(in the rows, 100 means zero)
Each row is followed by its class. Each block has new classes.
83 92 155 92 99 110 104 95 111 95 102 92 97 93 95 101 83 94 101 98 96
 105 108 93 65 90 96 99 99 103 100 112 92 103 105 106 80 71 107 109 110
 110 102 101 102 95 101 99 -> V
94 102 117 102 98 95 98 98 103 97 96 98 107 97 103 101 107 113 105 109
 102 95 98 94 92 108 113 92 94 96 96 93 99 100 103 115 101 97 94 98 104
 106 113 112 97 93 110 99 -> V
99 98 112 94 97 101 100 97 110 95 102 101 101 106 106 101 112 105 106
 104 100 106 101 90 107 108 91 83 107 102 98 95 97 99 104 105 98 89 103
 100 97 102 102 106 99 103 95 99 -> V
100 111 109 92 98 95 88 101 97 100 96 99 97 96 100 99 100 97 107 77 104
 101 91 108 99 100 104 101 98 107 104 104 110 95 98 104 100 92 103 94 97
 107 103 100 99 88 105 98 -> F
115 119 83 91 97 83 61 103 101 95 101 107 101 99 119 95 118 114 120 81
 111 95 98 102 174 103 83 48 95 125 89 101 77 87 104 105 88 80 105 98 73
 87 84 101 98 96 93 104 -> D
101 105 87 108 75 96 82 107 96 95 100 115 124 85 125 97 115 99 110 144
 116 115 95 95 153 96 109 114 96 89 108 109 87 101 98 99 110 138 89 97
 101 91 80 101 106 29 120 108 -> F
78 149 74 89 88 108 76 94 121 93 106 87 86 112 103 103 115 99 116 108 99
 122 91 84 26 66 79 91 80 72 110 99 139 106 112 91 42 89 119 130 82 102
 108 102 98 78 103 94 -> C
103 103 73 98 96 106 96 98 110 95 109 100 97 113 103 101 119 109 102 108
 99 102 104 92 72 95 80 79 97 92 100 95 103 97 105 96 83 93 107 107 94
 99 108 103 98 114 99 104 -> C
102 100 138 85 107 101 99 100 107 97 102 93 92 107 91 95 93 107 102 81
 93 98 101 106 85 115 84 85 100 112 90 97 96 89 105 104 89 70 109 97 100
 107 108 105 93 130 92 99 -> F
96 102 138 83 109 106 108 99 105 96 99 86 89 110 80 102 86 98 92 72 84
 95 103 105 63 107 90 82 101 109 90 100 117 98 93 102 92 76 107 97 106
 110 116 97 97 142 85 96 -> F
112 91 119 96 102 97 100 103 99 99 99 110 108 98 103 102 120 107 94 101
 101 96 105 100 174 120 108 71 106 109 91 110 83 97 95 103 121 98 96 91
 105 108 92 99 101 98 95 96 -> C
86 75 120 86 96 96 105 101 99 106 101 101 98 91 98 102 96 96 98 107 105
 98 109 99 123 101 81 93 104 111 89 96 83 101 104 106 92 73 103 102 103
 104 101 96 102 82 96 103 -> D
109 102 67 86 82 97 105 104 112 97 105 111 127 97 115 103 144 101 102
 125 113 101 96 96 120 121 86 109 101 91 112 96 110 82 94 106 110 115
 101 99 116 91 96 96 106 43 108 105 -> G
165 174 72 148 86 124 40 106 92 87 81 100 85 142 110 100 78 170 98 111
 77 117 105 103 26 102 133 26 116 75 99 88 99 87 123 88 90 154 88 109 51
 84 147 105 88 174 104 106 -> D
88 94 174 77 107 110 109 102 107 96 102 86 82 108 82 105 75 104 100 83
 85 105 100 105 34 138 74 67 97 115 78 87 112 91 99 115 77 47 113 93 107
 121 139 106 97 137 93 94 -> F
113 105 84 77 79 105 100 103 104 99 105 109 129 90 118 103 144 97 111
 129 105 106 97 102 116 130 89 111 103 89 113 100 115 80 96 106 109 112
 103 108 124 89 96 97 113 26 110 106 -> G
92 95 163 89 101 106 99 85 111 95 100 97 101 98 99 102 89 105 102 107
 106 95 101 101 76 122 84 81 99 110 88 93 98 94 105 96 90 71 102 94 107
 113 108 95 99 98 86 101 -> F
102 106 85 115 75 96 78 105 95 103 101 109 123 82 120 97 111 100 109 150
 108 121 95 90 138 90 115 110 89 83 111 106 96 99 101 106 115 145 86 103
 107 92 79 102 105 30 126 107 -> F
143 174 67 134 97 110 47 103 96 100 83 107 92 119 114 100 88 129 101 79
 89 112 89 108 39 100 134 31 106 89 109 103 117 92 108 97 98 150 97 102
 67 88 117 104 94 160 107 110 -> D
112 104 87 118 97 102 88 102 88 104 94 91 87 100 91 97 61 101 95 99 90
 102 105 109 56 85 113 86 107 97 104 105 112 101 105 92 102 118 89 105
 91 94 111 100 102 115 101 102 -> D
88 103 165 99 108 99 86 102 107 102 91 92 83 100 85 101 68 116 108 77 88
 96 105 96 97 91 101 54 92 111 81 96 85 103 107 118 85 74 104 98 82 119
 103 108 89 158 98 86 -> G
96 112 139 95 94 95 82 103 103 95 95 103 103 97 106 91 94 108 111 105
 103 99 97 95 90 118 98 88 101 119 90 91 100 93 102 110 95 84 97 97 98
 104 102 101 96 87 103 98 -> W
103 101 83 105 91 97 94 105 92 102 99 103 111 91 106 99 98 92 101 112
 102 104 98 104 110 92 107 110 97 99 107 105 107 101 97 98 110 118 95 99
 98 95 94 99 106 79 105 102 -> F
96 100 144 88 96 97 89 104 101 98 94 100 100 84 99 110 84 89 111 84 100
 105 95 107 119 113 81 93 102 119 89 106 93 90 100 111 90 75 107 97 100
 102 99 102 103 83 94 103 -> V
100 109 143 78 106 95 86 101 104 94 98 99 100 94 102 100 104 100 111 77
 101 99 95 109 128 117 85 86 92 114 93 101 99 88 102 108 88 72 109 97
 100 102 100 99 99 100 97 96 -> F
93 80 145 73 81 98 62 96 114 96 89 104 119 86 119 98 81 131 123 174 115
 83 91 104 26 142 114 118 104 77 115 89 81 86 106 86 107 67 72 103 115
 83 97 100 98 39 119 101 -> W
89 91 133 92 102 104 98 101 106 100 105 91 95 100 91 100 86 94 99 87 100
 100 107 93 87 83 90 98 96 103 99 102 92 109 103 99 83 79 88 105 100 113
 98 104 101 102 101 98 -> V
103 119 126 104 104 105 107 120 96 100 99 88 89 94 90 99 102 79 99 49 91
 116 98 103 140 88 91 82 97 123 91 107 121 100 97 118 92 86 118 101 88
 115 111 96 104 115 94 99 -> W
97 105 139 96 91 98 85 103 100 101 94 99 104 86 101 101 90 99 108 102 98
 104 92 109 103 114 104 98 99 112 93 101 99 91 98 110 101 93 99 95 108
 103 108 102 103 85 107 100 -> F
100 98 115 101 92 105 100 104 96 102 100 98 91 96 96 100 95 102 98 115
 100 108 104 94 90 96 105 99 99 96 99 104 108 101 101 102 109 109 100 97
 107 103 104 101 97 89 104 102 -> F
104 110 81 97 100 96 93 100 103 105 103 106 106 98 102 96 112 97 104 88
 102 98 105 105 118 94 106 95 103 99 108 106 105 97 99 102 99 109 100
 100 102 96 88 99 98 93 97 100 -> F
106 106 75 71 89 101 98 103 95 96 105 111 123 87 120 104 126 85 108 125
 111 100 85 110 114 127 87 145 104 103 107 102 101 75 96 109 105 105 97
 100 121 83 101 98 109 26 112 103 -> G
105 90 102 107 102 95 111 100 93 103 94 96 98 91 90 99 89 93 91 97 98 96
 105 104 111 99 112 113 103 99 104 105 104 102 91 101 116 113 96 97 112
 104 99 99 100 99 101 101 -> C
73 53 144 75 98 93 105 101 94 107 106 105 98 76 97 101 84 82 115 102 112
 87 107 102 153 97 68 115 104 129 83 97 76 99 105 109 93 50 100 106 111
 107 93 94 107 49 93 107 -> D
99 98 150 71 113 104 102 93 114 94 104 88 83 112 83 102 91 106 96 64 88
 87 108 102 45 117 78 64 100 112 84 93 111 95 98 101 79 48 113 96 102
 113 116 97 98 169 78 94 -> F
122 140 112 113 96 104 77 105 102 95 93 99 102 105 106 102 94 117 106 94
 99 106 94 104 80 110 115 54 100 96 100 98 105 91 94 107 97 111 97 98 86
 96 110 104 98 121 105 96 -> D
84 79 146 85 84 103 87 99 107 93 98 96 119 87 107 101 81 117 108 166 111
 91 101 98 28 133 116 127 108 72 104 93 88 93 105 90 105 80 77 98 133 91
 112 104 96 58 120 99 -> W
112 94 78 100 94 101 107 100 93 105 96 105 108 105 99 102 111 109 97 120
 102 85 96 109 117 123 103 96 104 103 94 93 111 94 91 98 119 119 95 91
 105 87 106 102 98 106 100 104 -> V
123 160 134 104 96 110 77 97 117 85 87 107 114 115 108 104 116 120 98 90
 90 117 83 101 42 130 122 71 96 83 107 95 125 87 101 116 96 129 107 95
 102 104 113 105 96 119 112 99 -> D
93 129 144 92 102 98 84 103 103 99 102 103 113 72 113 103 121 82 104 58
 97 117 96 93 174 107 85 85 89 127 80 110 96 86 105 137 81 86 116 105
 116 109 86 103 106 75 108 103 -> W
101 100 101 94 97 96 95 98 98 96 102 103 99 99 104 101 102 100 104 96
 107 101 105 99 123 98 101 79 101 109 103 103 103 100 102 99 102 97 104
 102 96 104 90 100 99 95 97 101 -> F

Each row is followed by its class.
107 109 108 105 139 57 72 51 34 94 86 97 101 73 106 110 104 80 119 109
 117 138 95 111 108 87 96 124 101 96 90 126 60 103 130 115 135 98 103 90
 119 74 80 115 86 92 108 101 -> H
112 103 111 93 120 88 78 96 86 100 121 89 107 79 106 97 103 100 118 92
 97 145 101 110 106 90 89 140 105 98 96 107 77 97 94 105 113 96 109 85
 102 88 85 119 99 98 96 126 -> B
106 101 106 89 94 106 77 99 111 92 113 99 110 87 127 80 97 86 111 109 95
 100 107 99 120 99 91 127 95 93 95 111 77 109 116 98 104 89 116 107 100
 96 78 110 93 101 97 111 -> B
108 115 104 95 96 100 90 91 118 93 113 103 100 96 114 101 89 95 99 85 96
 83 102 85 106 100 101 90 95 101 98 107 86 103 105 105 110 86 104 105 96
 90 90 106 101 104 107 105 -> H
107 100 95 95 107 110 80 91 91 91 104 95 101 90 105 86 89 106 93 102 102
 112 112 115 115 99 90 119 106 103 104 107 106 102 112 90 116 114 98 88
 109 95 97 108 102 101 99 101 -> M
116 106 104 86 94 87 66 104 103 99 89 88 119 66 117 74 100 76 113 115 91
 132 100 112 129 85 93 149 93 85 98 112 116 116 123 113 107 102 101 102
 97 89 91 106 77 105 105 87 -> B
